Below is a small trained network, with its code and all its weights. Each question gives an input and a class and asks what happens when units are switched off, that is, made to give their printed mean instead of their output.

import numpy as np


def w(rows, s, z=0):
    codes = np.array(rows[::2]) - 128.0
    scale = np.full(codes.shape[1], s)
    scale[-1] = z or s
    return codes * scale


def f(y):
    return np.maximum(y, 0)


def log_softmax(a):
    a = a - a.max(-1, keepdims=True)
    return a - np.log(np.exp(a).sum(-1, keepdims=True))


def net(x, mask):
    res = np.array(x, float).reshape(1, 4) / 4 @ E
    y = f(res @ A[0][:, :-1].T + A[0][:, -1])
    res = res + np.where(mask, y, B[0][:, -1]) @ B[0][:, :-1]
    return log_softmax(res[-1] @ U[:, :-1].T + U[:, -1])


A, B = {}, {}
E = w([
[134,240,98,190,193],'x0',
[150,133,143,117,129],'x1',
[49,98,199,88,250],'x2',
[230,63,71,125,200],'x3',
],0.012)
A[0] = w([
[109,66,142,153,206,138],'N1',
[122,112,151,87,139,124],'N2',
[160,63,99,73,132,116],'N3',
[104,199,172,156,242,77],'N4',
[114,221,158,133,102,142],'N5',
[121,86,77,136,21,204],'N6',
[142,93,115,106,66,181],'N7',
[99,36,117,62,184,102],'N8',
[50,38,240,79,99,140],'N9',
[81,90,207,137,108,190],'N10',
[112,91,151,18,156,152],'N11',
[81,161,123,152,224,77],'N12',
[8,163,81,114,115,151],'N13',
[153,63,111,154,25,211],'N14',
[132,114,157,39,116,128],'N15',
[79,67,95,53,172,94],'N16',
[84,132,178,137,111,165],'N17',
[35,108,166,74,100,166],'N18',
[131,113,150,80,139,126],'N19',
[183,238,56,193,102,150],'N20',
[135,58,132,123,59,181],'N21',
[208,102,23,132,187,174],'N22',
[129,65,133,49,147,114],'N23',
[98,214,112,102,94,155],'N24',
[64,213,147,47,73,254],'N25',
[77,157,114,100,216,72],'N26',
[32,158,200,101,173,159],'N27',
[144,65,122,133,157,141],'N28',
[134,205,157,145,232,78],'N29',
],0.012,0.0057)
B[0] = w([
[77,75,153,77,110,197],'N1',
[93,153,135,89,127,161],'N2',
[103,75,117,131,157,189],'N3',
[187,103,137,163,63,209],'N4',
[105,135,165,209,140,177],'N5',
[181,120,145,169,112,214],'N6',
[197,55,149,135,94,187],'N7',
[88,118,141,91,146,212],'N8',
[119,200,52,43,115,250],'N9',
[151,155,138,23,89,200],'N10',
[103,125,102,70,119,206],'N11',
[177,57,136,149,118,191],'N12',
[134,148,102,175,102,186],'N13',
[206,75,138,212,102,220],'N14',
[98,141,146,95,106,175],'N15',
[79,133,164,63,180,191],'N16',
[141,171,114,142,78,177],'N17',
[148,209,107,68,84,214],'N18',
[84,131,150,101,113,160],'N19',
[50,241,95,152,221,214],'N20',
[191,84,168,140,92,202],'N21',
[144,116,13,58,204,229],'N22',
[90,120,108,127,158,193],'N23',
[92,155,199,192,139,174],'N24',
[170,251,186,173,81,216],'N25',
[160,47,139,140,89,187],'N26',
[180,131,102,97,105,231],'N27',
[48,82,161,74,254,177],'N28',
[229,103,142,107,92,197],'N29',
],0.0087,0.018)
U = w([
[203,107,219,158,9,162],'0',
[148,213,42,85,116,234],'1',
[210,5,132,142,123,140],'2',
[40,79,166,104,133,9],'3',
[98,198,185,178,131,83],'4',
],0.011,0.0013)

Each question gives the input, the list of numbers given to net, and the class t.
The units are the neurons (one row each of A and B). Each row of codes is followed by its name. A weight is (code - 128) times the scale printed after its matrix; where a second scale follows, it is the last column's (A, B and U).
mask holds one flag per neuron, in row order. A switched-off neuron (its flag False) gives its mean, the last column of its row in B, instead of its output. The means were averaged over made-up inputs and are rounded, as every weight is.
A unit's drop is (log p(t) with every unit on - log p(t) with that unit switched off) / (log p(t) with every unit on - log p(t) with every unit switched off).
The circuit of an input: a set's keep is (log p(t) with only the set's units on - log p(t) with every unit switched off) / (log p(t) with every unit on - log p(t) with every unit switched off). Starting from the 12 units with the biggest drops (on a tie, the unit counted first), units are removed one at a time, each time the one whose removal leaves the highest keep (on an exact tie, the one counted first), for as long as the keep stays at least 0.8.
circuit, biggest first: the units of the circuit, biggest drop first
unit that matters most: the unit with the biggest drop
k most important neurons: the k neurons with the biggest drops, biggest first
drop when u is switched off: that unit's drop, to one decimal
input [-5,0,4,-1], class 1: unit that matters most : N9
input [6,-2,1,-8], class 0: 2 most important neurons : (N4; N29)
input [8,-4,1,4], class 2: 2 most important neurons : (N9; N12)
input [-6,-8,1,-4], class 1: 2 most important neurons : (N9; N18)
input [1,2,6,3], class 2: 4 most important neurons : (N20; N29; N4; N12)
input [0,-4,-4,7], class 2: 2 most important neurons : (N9; N18)
input [1,-6,8,-5], class 0: 2 most important neurons : (N4; N22)
input [1,2,2,-7], class 0: 2 most important neurons : (N22; N20)
input [-1,0,-1,-6], class 0: 2 most important neurons : (N20; N22)
input [1,-8,7,3], class 2: 2 most important neurons : (N12; N4)
input [-6,3,5,-7], class 1: drop when N26 is switched off : 0.0
input [7,-1,-4,0], class 4: drop when N5 is switched off : 0.1
input [0,4,6,2], class 3: drop when N14 is switched off : 0.3
input [1,-6,7,-2], class 0: circuit, biggest first : (N4)
input [1,7,-7,0], class 4: 2 most important neurons : (N20; N9)
